Here is a tiny trained network, its code and every weight. The questions are about switching its units off for an input and a target symbol, where a switched-off unit gives its printed mean instead of its output.

import numpy as np


def w(rows, s, z=0):
    codes = np.array(rows[::2]) - 128.0
    scale = np.full(codes.shape[1], s)
    scale[-1] = z or s
    return codes * scale


def norm(h):
    return h / np.sqrt((h * h).mean(-1, keepdims=True) + 1e-5)


def f(y):
    return np.maximum(y, 0)


def softmax(a):
    e = np.exp(a - a.max(-1, keepdims=True))
    return e / e.sum(-1, keepdims=True)


def log_softmax(a):
    a = a - a.max(-1, keepdims=True)
    return a - np.log(np.exp(a).sum(-1, keepdims=True))


def net(x, mask):
    ids = ['αβγδεηθλμξψω'.index(c) for c in x.split()]
    T = len(ids)
    res = E[ids] + P[:T]
    r = norm(res)
    for j in range(3):
        rows = slice(2 * j, 2 * j + 2)
        q, k, v = (r @ M[0][rows].T for M in (Q, K, V))
        z = softmax(np.where(np.tri(T) > 0, q @ k.T / 2**0.5, -1e9)) @ v
        o = O[0][rows]
        res = res + np.where(mask[j], z, o[:, -1]) @ o[:, :-1]
    y = f(norm(res) @ A[0][:, :-1].T + A[0][:, -1])
    res = res + np.where(mask[3:19], y, B[0][:, -1]) @ B[0][:, :-1]
    return log_softmax(norm(res)[-1] @ U[:, :-1].T + U[:, -1])


Q, K, V, O, A, B = {}, {}, {}, {}, {}, {}
E = w([
[197,106,125,169,82,122],'α',
[167,81,136,157,78,124],'β',
[176,79,134,178,74,142],'γ',
[177,62,123,138,145,182],'δ',
[184,74,132,176,85,156],'ε',
[151,68,152,135,110,137],'η',
[157,142,104,90,101,38],'θ',
[83,200,88,149,89,2],'λ',
[168,10,95,106,75,38],'μ',
[117,130,68,208,66,168],'ξ',
[81,123,233,191,207,161],'ψ',
[53,203,81,169,180,146],'ω',
],0.016)
P = w([
[175,196,146,148,115,144],'0',
[137,155,114,253,140,117],'1',
[135,154,157,109,84,160],'2',
[127,118,116,185,154,121],'3',
[102,130,145,107,74,170],'4',
[127,103,115,131,175,126],'5',
[82,114,133,63,83,167],'6',
[100,83,112,100,175,123],'7',
[105,123,126,93,62,159],'8',
],0.019)
Q[0] = w([
[83,191,200,103,119,171],'H0',
[216,174,96,142,230,84],'H0',
[132,98,139,59,30,87],'H1',
[149,75,61,154,92,67],'H1',
[128,78,160,128,158,192],'H2',
[128,114,123,101,4,239],'H2',
],0.011)
K[0] = w([
[12,211,117,187,181,167],'H0',
[239,183,129,193,101,142],'H0',
[84,78,58,148,92,161],'H1',
[110,83,119,104,82,78],'H1',
[91,99,84,87,137,116],'H2',
[84,114,17,75,93,139],'H2',
],0.011)
V[0] = w([
[137,116,255,113,176,113],'H0',
[212,46,118,155,61,101],'H0',
[166,132,216,114,173,115],'H1',
[208,172,142,179,84,171],'H1',
[150,83,124,98,169,10],'H2',
[151,50,129,109,88,136],'H2',
],0.0095)
O[0] = w([
[181,221,254,200,44,167,149],'H0',
[100,47,164,154,157,49,235],'H0',
[223,135,141,20,74,48,125],'H1',
[55,127,94,22,145,103,254],'H1',
[91,140,100,99,13,25,50],'H2',
[170,174,228,221,91,98,180],'H2',
],0.007,0.0083)
A[0] = w([
[118,135,75,235,84,179,231],'N0',
[101,150,217,65,102,135,119],'N1',
[93,180,177,174,150,61,149],'N2',
[149,156,105,143,176,209,250],'N3',
[105,83,163,162,169,174,97],'N4',
[250,83,57,175,84,110,5],'N5',
[118,108,88,71,75,165,67],'N6',
[87,82,45,130,229,109,8],'N7',
[136,153,170,165,58,122,174],'N8',
[26,196,102,215,150,146,205],'N9',
[137,227,126,73,57,209,48],'N10',
[213,76,172,139,78,193,53],'N11',
[84,125,115,106,52,103,4],'N12',
[69,120,237,176,127,149,70],'N13',
[135,93,159,106,177,69,85],'N14',
[105,87,167,164,35,69,125],'N15',
],0.011,0.0036)
B[0] = w([
[180,99,134,101,183,76,201],'N0',
[159,112,110,173,114,113,201],'N1',
[142,46,80,55,71,153,188],'N2',
[68,156,198,147,134,50,183],'N3',
[140,137,91,113,99,96,229],'N4',
[37,57,110,117,106,197,146],'N5',
[147,138,30,91,195,67,145],'N6',
[206,11,135,212,115,36,195],'N7',
[116,67,85,112,106,166,193],'N8',
[135,37,122,126,128,119,196],'N9',
[1,198,188,229,149,207,169],'N10',
[145,109,76,56,134,168,207],'N11',
[74,154,115,79,14,142,144],'N12',
[160,171,89,147,118,116,254],'N13',
[94,175,114,191,121,159,207],'N14',
[118,212,202,123,202,110,240],'N15',
],0.0095,0.0086)
U = w([
[120,11,95,162,149,127,160],'α',
[174,159,180,193,146,55,162],'β',
[25,149,94,94,218,176,147],'γ',
[114,191,126,39,71,89,152],'δ',
[72,111,29,41,76,138,156],'ε',
[166,145,101,102,187,166,71],'η',
[112,109,206,71,38,99,61],'θ',
[72,136,170,176,58,226,253],'λ',
[253,121,115,83,69,170,119],'μ',
[149,145,157,57,200,157,80],'ξ',
[165,141,56,166,143,187,60],'ψ',
[127,195,54,140,139,121,61],'ω',
],0.014,0.005)

Each question gives the input, a string of symbols that net reads in full, and the target symbol t.
The units are the heads (2 rows each of Q, K, V and O) and the neurons (one row each of A and B). Each row of codes is followed by its name. A weight is (code - 128) times the scale printed after its matrix; where a second scale follows, it is the last column's (O, A, B and U).
mask holds one flag per unit, heads first, then neurons. A switched-off unit (its flag False) gives its mean, the last column of its rows in O or B, instead of its output. The means were averaged over made-up inputs and are rounded, as every weight is.
A unit's drop is (log p(t) with every unit on - log p(t) with that unit switched off) / (log p(t) with every unit on - log p(t) with every unit switched off).
The circuit of an input: a set's keep is (log p(t) with only the set's units on - log p(t) with every unit switched off) / (log p(t) with every unit on - log p(t) with every unit switched off). Starting from the 12 units with the biggest drops (on a tie, the unit counted first), units are removed one at a time, each time the one whose removal leaves the highest keep (on an exact tie, the one counted first), for as long as the keep stays at least 0.8.
circuit, biggest first: the units of the circuit, biggest drop first
unit that matters most: the unit with the biggest drop
top k neurons: the k neurons with the biggest drops, biggest first
which heads matter: for each layer, one digit per head in row order, 1 if its drop is at least 0.15 and else 0, layers parted by /
input λ η β, target ε: which heads matter => 000
input β η ψ ψ ψ ξ β η η, target μ: top 3 neurons => N11, N13, N7
input η η ψ η α η α, target μ: which heads matter => 001
input η η η ψ θ, target λ: circuit, biggest first => H0, N10
input ξ ψ β η β ψ δ λ γ, target ε: circuit, biggest first => N6, H0
input η δ η ψ, target α: top 3 neurons => N2, N15, N9
input α γ ξ, target α: circuit, biggest first => H0, N7
input ψ β η α α η μ θ θ, target θ: which heads matter => 011
input η β η α α, target μ: unit that matters most => H2
input η β β δ μ, target θ: top 3 neurons => N15, N12, N7
input η ψ β δ η η ξ λ, target α: which heads matter => 000
input β ξ ψ θ α, target λ: which heads matter => 100
input η η η ξ λ, target α: circuit, biggest first => H1, N9
input η η ψ γ β ω γ, target γ: which heads matter => 100
input η ξ η, target α: unit that matters most => H0
input λ ψ β ψ η η η η, target β: which heads matter => 001
input η β γ β λ, target ε: which heads matter => 000
input ξ θ β δ η ψ α ψ, target β: which heads matter => 110
input η β γ β ξ η α α, target β: circuit, biggest first => H2, N15
input ξ η γ, target α: which heads matter => 111
input η η η ω, target α: which heads matter => 000
input λ ε η β β ψ γ, target λ: circuit, biggest first => H0
input ξ η η η β α λ η η, target ε: which heads matter => 001
input η η β ω η ω η η β, target μ: which heads matter => 010
input ε ψ θ η λ β δ, target ε: which heads matter => 100
input η η α η γ, target μ: circuit, biggest first => N11, H2, N13
input η ξ μ θ, target α: which heads matter => 010
input η η γ ψ η λ β η μ, target θ: top 3 neurons => N15, N10, N12
input β ψ λ η β, target ε: unit that matters most => N12
input η ξ β δ η ψ ξ, target λ: top 2 neurons => N10, N15
